[[120 109 105 102]
 [119 111 111 105]
 [103 139 114 127]]
:
[[120 109]
 [119 111]
 [103 139]]

[[121 130]
 [ 98 127]
 [112 129]
 [155 133]
 [133 126]]
:
[[121 130]
 [ 98 127]
 [112 129]]

[[117 134 109 148]
 [121 117 125 132]
 [103 129 102 154]]
:
[[117 134]
 [121 117]
 [103 129]]

[[130 126 127 126]
 [108 156 126 147]
 [131 125 126 125]
 [108 157 126 148]
 [108 157 126 147]]
:
[[130 126]
 [108 156]
 [131 125]]

[[126 142 137]
 [129 145 107]
 [123 110 131]]
:
[[126 142]
 [129 145]
 [123 110]]

[[119 103 118]
 [119 103 116]
 [120 103 119]]
:
[[119 103]
 [119 103]
 [120 103]]
---
[[123 129 120 131 128 102 129 122 131 138 123 134 127]
 [133 115 127 129 123 145 121 129 124 136 133 118 131]
 [132 130 137 123 127 155 125 135 127 116 132 127 132]
 [121 132 125 127 133 109 137 124 125 132 121 133 122]
 [127 143 135 125 134 129 132 133 131 109 128 133 126]]
:
[[126 133 128 109 131 133 132 129 134 125 135 143 127]
 [122 133 121 132 125 124 137 109 133 127 125 132 121]
 [132 127 132 116 127 135 125 155 127 123 137 130 132]
 [131 118 133 136 124 129 121 145 123 129 127 115 133]
 [127 134 123 138 131 122 129 102 128 131 120 129 123]]

[[135 144 126]
 [129 133 129]
 [139 131 134]
 [131 140 127]
 [139 146 124]
 [156 116 109]
 [136 136 128]
 [139 151 124]
 [139 136 131]
 [138 146 124]]
:
[[124 146 138]
 [131 136 139]
 [124 151 139]
 [128 136 136]
 [109 116 156]
 [124 146 139]
 [127 140 131]
 [134 131 139]
 [129 133 129]
 [126 144 135]]

[[128 129 127 127 130 129 129]
 [142 128 142 146 116 118 107]
 [107 126 109 103 148 143 158]
 [128 127 130 129 121 126 126]]
:
[[126 126 121 129 130 127 128]
 [158 143 148 103 109 126 107]
 [107 118 116 146 142 128 142]
 [129 129 130 127 127 129 128]]

[[125 119 121]
 [130 139 135]
 [107 133 127]
 [115 119 145]
 [116 150 144]]
:
[[144 150 116]
 [145 119 115]
 [127 133 107]
 [135 139 130]
 [121 119 125]]

[[127 131 121 120 129 127 136 126 134]
 [122 151 122 142 153 124 121 119 124]
 [129 123 134 131 123 130 124 131 124]
 [125 135 138 141 134 136 118 132 122]
 [127 123 144 132 119 143 123 141 125]
 [127 128 132 124 124 137 131 135 131]]
:
[[131 135 131 137 124 124 132 128 127]
 [125 141 123 143 119 132 144 123 127]
 [122 132 118 136 134 141 138 135 125]
 [124 131 124 130 123 131 134 123 129]
 [124 119 121 124 153 142 122 151 122]
 [134 126 136 127 129 120 121 131 127]]

[[106 122]
 [118 127]
 [115 141]
 [107 131]
 [118 130]
 [107 123]
 [105 124]
 [121 129]
 [123 127]
 [120 129]
 [116 130]
 [115 121]]
:
[[121 115]
 [130 116]
 [129 120]
 [127 123]
 [129 121]
 [124 105]
 [123 107]
 [130 118]
 [131 107]
 [141 115]
 [127 118]
 [122 106]]

[[152 110 121 132]
 [117 129 112 130]
 [135 105 120 101]
 [154 105 131 102]
 [126 108 113 116]
 [133 140 116 125]]
:
[[125 116 140 133]
 [116 113 108 126]
 [102 131 105 154]
 [101 120 105 135]
 [130 112 129 117]
 [132 121 110 152]]

[[143 116 153 148 140]
 [154 121 140 125 154]
 [153 124 132 115 155]
 [149 117 150 140 147]
 [115 140 102 105 119]
 [114 140 103 107 117]
 [131 117 153 156 126]]
:
[[126 156 153 117 131]
 [117 107 103 140 114]
 [119 105 102 140 115]
 [147 140 150 117 149]
 [155 115 132 124 153]
 [154 125 140 121 154]
 [140 148 153 116 143]]

[[124 102 126 107  98 155 147 158 142 113]
 [133 137 130 135 138 117 121 117 121 135]
 [127 131 127 131 131 119 126 125 126 128]
 [132 122 129 123 121 135 131 135 128 128]]
:
[[128 128 135 131 135 121 123 129 122 132]
 [128 126 125 126 119 131 131 127 131 127]
 [135 121 117 121 117 138 135 130 137 133]
 [113 142 158 147 155  98 107 126 102 124]]
